Where the symbols take the objects:
Q815: l>Q311, j>Q146, v>Q644, y>Q795, z>Q63, f>Q715
Q167: l>Q592, j>Q214, v>Q815, y>Q906, z>Q848, f>Q924
Q568: l>Q564, j>Q924, v>Q848, y>Q945, z>Q169, f>Q906
Q882: l>Q793, j>Q509, v>Q906, y>Q467, z>Q945, f>Q311
Q162: l>Q563, j>Q251, v>Q433, y>Q589, z>Q342, f>Q855
Q937: l>Q257, j>Q156, v>Q162, y>Q114, z>Q71, f>Q935
Q906: l>Q677, j>Q257, v>Q795, y>Q349, z>Q167, f>Q66
Q71: l>Q214, j>Q855, v>Q342, y>Q937, z>Q34, f>Q589
Q247: l>Q925, j>Q582, v>Q357, y>Q40, z>Q241, f>Q358
Q677: l>Q485, j>Q906, v>Q169, y>Q74, z>Q592, f>Q945
Q987: l>Q841, j>Q358, v>Q241, y>Q491, z>Q346, f>Q40
Q715: l>Q848, j>Q34, v>Q114, y>Q214, z>Q552, f>Q563
Q850: l>Q606, j>Q169, v>Q882, y>Q564, z>Q697, f>Q592
Q564: l>Q421, j>Q568, v>Q467, y>Q497, z>Q850, f>Q677
Q710: l>Q40, j>Q393, v>Q456, y>Q447, z>Q582, f>Q421
Q605: l>Q589, j>Q241, v>Q479, y>Q925, z>Q251, f>Q346
Q114: l>Q63, j>Q841, v>Q589, y>Q146, z>Q937, f>Q463
Q393: l>Q710, j>Q592, v>Q697, y>Q485, z>Q719, f>Q564
Q491: l>Q342, j>Q400, v>Q247, y>Q251, z>Q987, f>Q479
Q485: l>Q447, j>Q677, v>Q850, y>Q304, z>Q393, f>Q497
Q304: l>Q357, j>Q74, v>Q564, y>Q456, z>Q485, f>Q793
Q354: l>Q824, j>Q497, v>Q393, y>Q594, z>Q421, f>Q304
Q855: l>Q71, j>Q581, v>Q491, y>Q156, z>Q593, f>Q605
Q40: l>Q433, j>Q710, v>Q963, y>Q479, z>Q247, f>Q400
Q552: l>Q509, j>Q463, v>Q937, y>Q715, z>Q644, f>Q146
Q447: l>Q479, j>Q485, v>Q606, y>Q357, z>Q710, f>Q354
Q606: l>Q358, j>Q850, v>Q793, y>Q421, z>Q456, f>Q393
Q421: l>Q400, j>Q564, v>Q719, y>Q354, z>Q606, f>Q485
Q959: l>Q924, j>Q589, v>Q34, y>Q644, z>Q563, f>Q937
Q824: l>Q251, j>Q354, v>Q710, y>Q241, z>Q400, f>Q357
Q146: l>Q815, j>Q342, v>Q935, y>Q563, z>Q114, f>Q34
Q581: l>Q855, j>Q357, v>Q400, y>Q346, z>Q479, f>Q241
Q214: l>Q167, j>Q71, v>Q146, y>Q257, z>Q715, f>Q959
Q697: l>Q456, j>Q311, v>Q945, y>Q850, z>Q74, f>Q467
Q358: l>Q987, j>Q606, v>Q594, y>Q400, z>Q963, f>Q710
Q582: l>Q247, j>Q719, v>Q304, y>Q710, z>Q594, f>Q606
Q841: l>Q114, j>Q987, v>Q605, y>Q342, z>Q156, f>Q433
Q963: l>Q346, j>Q456, v>Q354, y>Q358, z>Q357, f>Q582
Q589: l>Q959, j>Q605, v>Q593, y>Q935, z>Q162, f>Q156
Q593: l>Q34, j>Q479, v>Q987, y>Q855, z>Q433, f>Q251
Q594: l>Q241, j>Q793, v>Q485, y>Q582, z>Q354, f>Q456
Q456: l>Q963, j>Q697, v>Q497, y>Q606, z>Q304, f>Q719
Q357: l>Q581, j>Q304, v>Q421, y>Q963, z>Q447, f>Q594
Q63: l>Q349, j>Q114, v>Q959, y>Q815, z>Q257, f>Q552
Q479: l>Q593, j>Q447, v>Q358, y>Q581, z>Q40, f>Q824
Q945: l>Q497, j>Q66, v>Q167, y>Q882, z>Q568, f>Q349
Q509: l>Q882, j>Q552, v>Q257, y>Q848, z>Q66, f>Q815
Q433: l>Q463, j>Q40, v>Q346, y>Q593, z>Q925, f>Q491
Q644: l>Q66, j>Q935, v>Q71, y>Q552, z>Q959, f>Q114
Q719: l>Q582, j>Q467, v>Q74, y>Q393, z>Q793, f>Q850
Q463: l>Q552, j>Q433, v>Q156, y>Q34, z>Q935, f>Q342
Q467: l>Q719, j>Q848, v>Q349, y>Q592, z>Q882, f>Q169
Q563: l>Q795, j>Q162, v>Q463, y>Q959, z>Q146, f>Q71
Q795: l>Q169, j>Q563, v>Q552, y>Q924, z>Q815, f>Q214
Q66: l>Q945, j>Q644, v>Q214, y>Q509, z>Q924, f>Q63
Q156: l>Q937, j>Q346, v>Q251, y>Q841, z>Q855, f>Q925
Q497: l>Q354, j>Q945, v>Q592, y>Q793, z>Q564, f>Q74
Q848: l>Q467, j>Q715, v>Q63, y>Q167, z>Q509, f>Q795
Q349: l>Q74, j>Q63, v>Q924, y>Q311, z>Q906, f>Q509
Q169: l>Q850, j>Q795, v>Q509, y>Q568, z>Q311, f>Q167
Q241: l>Q605, j>Q594, v>Q447, y>Q247, z>Q824, f>Q963
Q311: l>Q697, j>Q815, v>Q66, y>Q169, z>Q349, f>Q848
Q400: l>Q491, j>Q421, v>Q582, y>Q824, z>Q358, f>Q447
Q74: l>Q304, j>Q349, v>Q568, y>Q697, z>Q677, f>Q882
Q342: l>Q146, j>Q491, v>Q925, y>Q162, z>Q841, f>Q593
Q935: l>Q644, j>Q925, v>Q855, y>Q463, z>Q589, f>Q841
Q592: l>Q393, j>Q167, v>Q311, y>Q677, z>Q467, f>Q568
Q34: l>Q715, j>Q593, v>Q841, y>Q71, z>Q463, f>Q162
Q793: l>Q594, j>Q882, v>Q677, y>Q719, z>Q497, f>Q697
Q924: l>Q568, j>Q959, v>Q715, y>Q66, z>Q795, f>Q257
Q346: l>Q156, j>Q963, v>Q824, y>Q987, z>Q581, f>Q247
Q925: l>Q935, j>Q247, v>Q581, y>Q433, z>Q605, f>Q987
Q251: l>Q162, j>Q824, v>Q40, y>Q605, z>Q491, f>Q581
Q257: l>Q906, j>Q937, v>Q563, y>Q63, z>Q214, f>Q644

The rows follow the links: the fewer symbols apart two objects are, the more alike their rows tend to be.

Object, then a row for it; each showing differs a little:
Q346	[-46  17 -20  17  -4 -18  26 -36 -78 -47 -64 -56  -1 -24 -55  -1 -27  62 -48 -20  50  -7   5 -61 -26  23  21 -14 -71  -2 -36 -43  21 -19 -49 -25 -30 -35 -30 -49  10   0  34 -31 -14 -31 -30  33  21 -10 -80 -25 -31 -49 -21  10 -38   9  30 -25  34   0 -53]
Q34	[-32   6  78 -22 -32  29  17  75  30 -22  42   9   5  14 -27 -47  37  64 -56  -7  47  14  56  61  26  17 -39  -9  21  57   1  31  29   4  35  65  60   0 -11  48   0  47   2  30  -3  51  37  44   3 -43 -44 -15  23  55 -34  13  -7  34 -27   9  15 -13  46]
Q247	[-13   3 -15  42  23 -34  -3 -52 -59 -36 -66 -50 -10 -12 -50  15 -17  18 -32   6  41  15 -21 -49 -40   5  29  -5 -77  -8 -45 -33  41 -35 -58 -30 -59 -38 -13 -54  14 -19  31 -34  -7 -23 -38  25  23   9 -56 -36 -26 -56 -30  17 -42   3  47 -28  26  15 -76]
Q882	[  5  12 -79 -35 -14  17  19 -20 -13  38   5  22  20 -23  66  19 -39 -27  62 -28 -68 -57 -12 -45  11   1  15   4  36 -49  41 -16 -89  47  20 -47  15  34   1  -4 -15 -15 -27   1   2 -48   1 -66 -23  22  68  55  -9  -6  76 -36  38 -28 -27  19 -30 -14  35]
Q146	[-10   8  75   3 -11  26 -18  64  58  -8  69  32  10  41  -7 -39  53   3 -41  -2  45  16  50  49  17   2 -43   0  43  52   6  43  40  20  14  84  52   1  11  77   4  20 -11  24  -5  43  42  46  -4 -27   7 -17  25  75 -48   3  -4  37 -14  10  -3  -8  44]
Q393	[ 53 -55  10 -35  11 -22   7  -7  22  35 -20   6 -41 -21  29  32 -21 -25  63  62 -89  41 -65  96  21 -30  19  13   9 -22  15   8 -25 -54  67 -47 -27  31   3 -47 -16  17   2  28  29  40 -18 -67   2   6   3  18  24 -45  43  22  33 -49 -27   8 -12  17  -2]
Q63	[ 13  25  -2  38  17  20 -52  15  53  16  74  44  35  54  23 -12  46 -72   1 -26  33 -22  35 -47  -3  -3 -25   5  52  14  11  34  20  58 -34  63  22   0  31  83  10 -37 -32 -13 -13 -15  33  29 -20  18  91  -7   7  75 -29 -27   3  27  17  10 -27  -7  31]
Q593	[ -70   23   20  -29  -43   15   55   22  -65  -48  -32  -38    6  -31  -55  -31  -18  121  -70  -30   51  -13   42   -9    2   33   -7  -20  -44   27  -19  -26    2   -5    2    1   29  -15  -40  -27    2   42   30    3  -17   -1   -1   36   12  -43 -105   -9  -14  -13  -12    8  -27   23  -11  -12   43  -11   -6]
Q349	[  2  30 -83   5   3  21 -15 -20  -2  31  33  29  39   8  58  10 -15 -56  42 -47 -24 -66  13 -91  -2   1   4  -1  39 -40  33  -9 -61  77 -23 -11  14  17  13  35   0 -42 -32 -20 -13 -66  13 -27 -27  32  96  36 -17  29  42 -46  24  -5   1  13 -31 -16  31]
Q697	[ 24 -27 -40 -54 -13   4  29  -9  -3  45 -12  15 -12 -35  59  25 -41  -9  70  14 -97 -19 -39  33  25 -15  17   8  25 -37  39  -7 -82  -2  57 -57   5  42   1 -34 -22  11 -12  21  17  -4  -9 -78 -11  11  33  49   8 -27  79 -12  47 -46 -40  18 -20  -6  26]
Q66	[ 12  35 -45  32  15  19 -44  -7  29  21  57  35  38  41  41   1  22 -79  19 -40  12 -46  28 -86  -7  -1 -11   5  49 -14  19  12 -13  74 -42  33  14   4  28  68   8 -47 -37 -25 -13 -44  24   5 -28  28 104  10  -7  60   2 -35  10  19  17   9 -33 -12  29]
Q74	[ 21 -22 -53 -54 -17   4  29 -11  -5  45  -5  18  -8 -36  59  26 -43 -12  70   5 -96 -28 -31  18  21 -12  14   8  28 -43  41  -9 -87   9  54 -58   9  40  -5 -32 -22   8 -11  18  14 -16  -2 -78 -14  12  39  53   3 -25  79 -16  49 -41 -39  17 -22  -6  32]
Q924	[ 14  33 -38  37  16  17 -47  -3  34  20  65  41  38  44  37  -2  29 -80  15 -39  20 -39  31 -77  -7  -2 -13   4  48  -5  19  17  -4  70 -44  44  15   0  28  74   8 -48 -38 -22 -14 -43  25  13 -25  27 102   5  -3  62  -8 -33  10  16  17  12 -32 -13  29]
Q311	[  2  29 -85  -4  -3  19  -7 -23  -3  31  27  26  36  -2  59  14 -19 -51  46 -48 -34 -68   8 -88   2   1   4   2  38 -41  36 -13 -69  70 -16 -19  14  20  14  26  -7 -36 -34 -17 -11 -64   9 -39 -29  30  88  40 -16  22  53 -44  27  -5  -7  14 -32 -18  29]
Q710	[ 54 -47  21  38  45 -46 -30 -42   7   1 -44 -23 -41   4 -25  34   2 -46  25  68 -17  68 -66  47 -20 -31  28  12 -40  -8 -31  -3  53 -77 -11 -30 -75 -21  11 -55   3 -11  19  -5  21  24 -38  -8  23  20 -17 -28   8 -57 -25  37 -15 -27  32 -17   7  33 -68]
Q594	[ 63 -55  29  24  43 -47 -27 -35  21  11 -37  -8 -43   1 -13  34  -2 -51  35  76 -38  70 -73  69  -9 -35  24  15 -29 -10 -26   3  41 -77  10 -29 -70  -7  11 -53  -1  -7  17   7  24  38 -32 -22  19  19 -10 -20  16 -57 -13  38  -1 -33  19 -12   1  35 -54]

Each walk starts at a row. The symbols on each line, taken left to right, move it on to the next object.
Each answer is a row, close to the row of the object it stands for.
---
[  9  39 -63  25  11  18 -31 -14  19  25  48  35  44  27  47   5   7 -70  30 -44   1 -57  23 -94  -7  -1  -6   5  46 -26  26   0 -30  74 -41  16  15   8  25  55   5 -49 -38 -23 -13 -56  19  -6 -28  32 101  21 -10  47  19 -42  14  11  10  11 -35 -14  27]
f v y z v v z z l
[-14   9  77  -4 -17  25  -8  71  55  -7  62  27  11  34 -14 -41  50  19 -43  -4  43  18  52  54  20   5 -45  -3  41  58   3  43  40  13  22  80  57   4   5  70   4  28  -9  25  -2  48  41  48  -3 -30  -3 -18  26  68 -44   4  -3  36 -18   6   0 -11  50]
l v j v v f y
[-31  13 -21  30  11 -23  13 -48 -66 -38 -65 -54  -7 -20 -56   6 -21  43 -42  -8  52   8  -5 -60 -31  14  24  -9 -73  -6 -42 -40  32 -27 -54 -29 -43 -38 -22 -51  12 -11  29 -38 -13 -29 -35  31  20  -1 -68 -28 -30 -49 -25  12 -40  10  42 -26  33  10 -69]
---
[ 63 -56  27  12  39 -42 -21 -31  24  15 -36  -9 -46  -1  -8  35  -1 -45  42  75 -45  70 -73  81  -5 -35  23  15 -24 -13 -19  10  32 -79  19 -34 -68  -2  12 -51  -3  -2  14   8  22  43 -28 -28  19  19  -9 -17  19 -53  -9  36   5 -35  12  -7  -4  30 -46]
y j y l z y v l
[ 41 -33  10  44  48 -49 -30 -51  -5  -8 -49 -32 -37   7 -36  31  -1 -42   8  53  -3  60 -57  19 -29 -21  31   9 -53 -12 -41  -9  56 -67 -31 -29 -82 -26   7 -51  10 -20  23 -17  14  13 -42   2  23  22 -25 -38  -3 -62 -33  34 -25 -17  42 -23  10  30 -72]
z z l l z z l
[-52  11  67 -33 -46  28  39  66   0 -32  15  -6   3  -5 -37 -47  18  97 -65 -19  45   4  57  52  21  25 -33 -19   1  51  -3  13  13   0  34  45  63  -1 -23  20   3  56  16  28  -9  42  28  44   6 -53 -79  -8  12  32 -25  14 -12  33 -30   3  28 -16  39]
---
[  7  15  52  23   4  22 -38  48  66   4  74  39  20  56   6 -29  60 -34 -25  -9  43   6  45  16   7   0 -38   0  54  44   7  44  43  31  -8  82  41  -4  22  91  13  -5 -23   9  -6  24  40  44 -13  -5  45 -16  23  82 -46 -10  -4  37   0  10 -15  -6  41]
z v f z y
[-60  13  57 -36 -47  26  43  59 -13 -36   7 -13   3 -13 -42 -43  11 107 -69 -21  47   1  57  45  19  26 -30 -16  -7  50  -4   5  13  -1  30  35  62  -5 -30  13  -3  57  17  23 -10  37  24  44   6 -51 -84 -10   9  21 -22  11 -15  30 -31   1  30 -16  33]
f z j v f f j
[  37  -41  -23  -49   -5   -7   23   -5    8   44  -15   13  -21  -33   48   27  -36  -10   71   33 -100    4  -49   61   25  -20   16   11   24  -31   33   -1  -65  -21   64  -56   -5   40   -1  -42  -21   17   -8   29   21   15  -10  -79   -8    6   18   43   13  -37   70    2   43  -47  -38   16  -15    4   20]
---
[  2  13  64  15   0  23 -30  56  67   0  73  36  17  50  -1 -36  60 -23 -29  -4  45  11  45  28  11   3 -39   3  49  50   5  46  43  27   2  85  43   1  20  85  10   3 -19  12  -3  33  43  47  -7 -12  35 -18  25  78 -48  -4  -5  37  -3  11 -11  -6  46]
z z j l z f v
[ -72   19   39  -34  -45   18   55   40  -46  -46  -21  -30    4  -28  -48  -41  -10  122  -72  -30   48   -8   49   16    9   35  -16  -19  -33   35  -13  -14    2   -2   15   14   45  -10  -38  -11    0   52   29   11  -14   15   10   40   13  -48 -105   -6   -8   -2  -10   12  -23   22  -23   -7   39  -15   12]
l j z z y
[ -72   20   27  -32  -44   18   56   31  -53  -46  -29  -36    7  -29  -52  -33  -13  121  -73  -32   47  -12   47    3    5   36  -14  -22  -36   31  -14  -18    1   -3    8    6   40  -12  -38  -19   -1   44   28    3  -14   11    0   36   12  -47 -107   -7  -13   -6  -10    8  -23   24  -14   -8   40  -15    4]
---
[ 14  22  21  36  14  19 -51  30  64  11  76  42  27  61  16 -21  54 -63  -9 -18  38  -8  35 -21   1  -2 -31   3  54  26   7  37  34  45 -25  73  27  -2  30  88  10 -25 -31  -2 -10   1  36  38 -16   8  76 -12  13  81 -38 -16  -4  30  13  12 -24  -6  36]
j z y j v f j
[ 46 -38  13  41  49 -50 -33 -49   0  -7 -45 -24 -40   5 -30  33   1 -45  15  61  -8  64 -63  34 -26 -27  27  12 -46 -13 -36  -6  55 -72 -22 -32 -81 -21  11 -52   6 -15  22 -12  13  21 -40  -3  24  22 -21 -33   1 -60 -27  38 -17 -23  38 -17   8  33 -72]
v j y z j
[  4  28 -85  -9  -5  16   1 -19 -10  36  22  24  30  -4  64  17 -28 -43  51 -44 -41 -67   4 -80   4   2   7   5  38 -47  39 -16 -75  68 -12 -25  13  22  10  18  -8 -34 -32 -17  -8 -61   9 -43 -28  30  87  46 -14  15  61 -43  31 -15 -12  14 -33 -18  31]
---
[  9  36 -54  29  12  18 -39 -10  24  22  53  36  40  35  43   3  15 -75  26 -44   6 -54  22 -91  -8  -2  -4   8  48 -18  21   7 -22  73 -43  24  14   8  28  62   8 -47 -36 -23 -13 -53  21   1 -27  29 102   9 -11  56  10 -41  11  15  15  14 -33 -14  27]
y z v z j z y z v
[-71  18  47 -36 -51  20  53  50 -36 -43 -12 -23   6 -23 -42 -41  -4 121 -70 -25  47  -7  51  25  10  32 -21 -18 -24  43  -8  -7   3  -5  26  23  50  -7 -36  -4  -2  54  26  17  -9  24  15  40   9 -47 -99  -5  -1   7 -14  11 -18  27 -25  -5  35 -15  19]
l f y v l v v z
[ -76   23   13  -22  -40   12   54   13  -68  -46  -42  -46    5  -33  -52  -27  -22  117  -71  -32   52  -17   38  -16   -4   34   -4  -21  -48   19  -18  -30    2   -6   -4   -5   25  -19  -40  -28    1   36   30   -8  -12   -4   -6   35   16  -38 -104   -8  -18  -18   -9    6  -31   21   -4  -12   41  -13  -11]
---
[ 62 -57  24 -13  23 -35  -7 -16  28  27 -27   3 -52 -11  11  33  -9 -40  52  75 -73  60 -71 101   8 -33  21  15  -8 -12  -2  12   7 -69  48 -36 -51  12  11 -49 -10  10   7  20  34  47 -25 -49  12  12  -1  -3  23 -53  14  32  20 -44 -11   0  -7  26 -25]
y j f l y l y v
[ 68 -61  27   5  32 -42 -20 -26  27  20 -32  -1 -50  -3  -2  34  -2 -44  43  79 -54  69 -72  90   1 -33  23  15 -17 -10 -13  14  25 -75  31 -33 -60   5  12 -52  -5   0  11  16  30  45 -27 -40  14  13  -6 -14  19 -53   0  34   9 -35   2  -5  -2  29 -37]
f v y z v v z z l
[  9   0 -75 -42 -15  17  21 -16 -14  43   2  17  12 -29  62  21 -44 -20  69 -20 -75 -52 -17 -32  13  -4  13   4  32 -51  45 -17 -92  38  30 -49  13  37   4 -13 -15 -11 -22   5   6 -39  -2 -71 -25  17  57  59  -7 -11  81 -32  40 -32 -29  17 -24 -12  30]
---
[-51  20 -13  10 -13  -8  31 -30 -79 -52 -61 -55   1 -27 -56  -7 -26  74 -53 -23  53 -12  15 -57 -27  28  15 -15 -71  -1 -34 -42  17 -14 -41 -24 -18 -30 -29 -51   7   3  34 -30 -15 -27 -27  35  15 -13 -87 -22 -29 -44 -17   8 -38  12  24 -24  36  -1 -50]
v v y z y f l f
[ 36 -26   5  47  48 -47 -28 -57 -14 -17 -55 -36 -33   0 -40  27  -4 -36   1  47  14  56 -53   2 -34 -21  31   8 -56 -10 -42 -13  59 -62 -39 -26 -79 -30   5 -52   9 -26  25 -21   7   4 -42   9  23  21 -29 -40  -9 -62 -37  29 -31 -14  47 -23  12  29 -80]
v j v f v y j l y
[  6  34 -80  10   5  22 -19 -20   6  30  38  28  37  14  53  12  -7 -59  37 -49 -16 -66  16 -95  -5   2   2   5  44 -34  31  -6 -48  74 -31   1  11  15  20  41   1 -43 -38 -22 -15 -63  14 -21 -26  32 102  31 -17  38  36 -44  19   4   4  15 -34 -17  26]
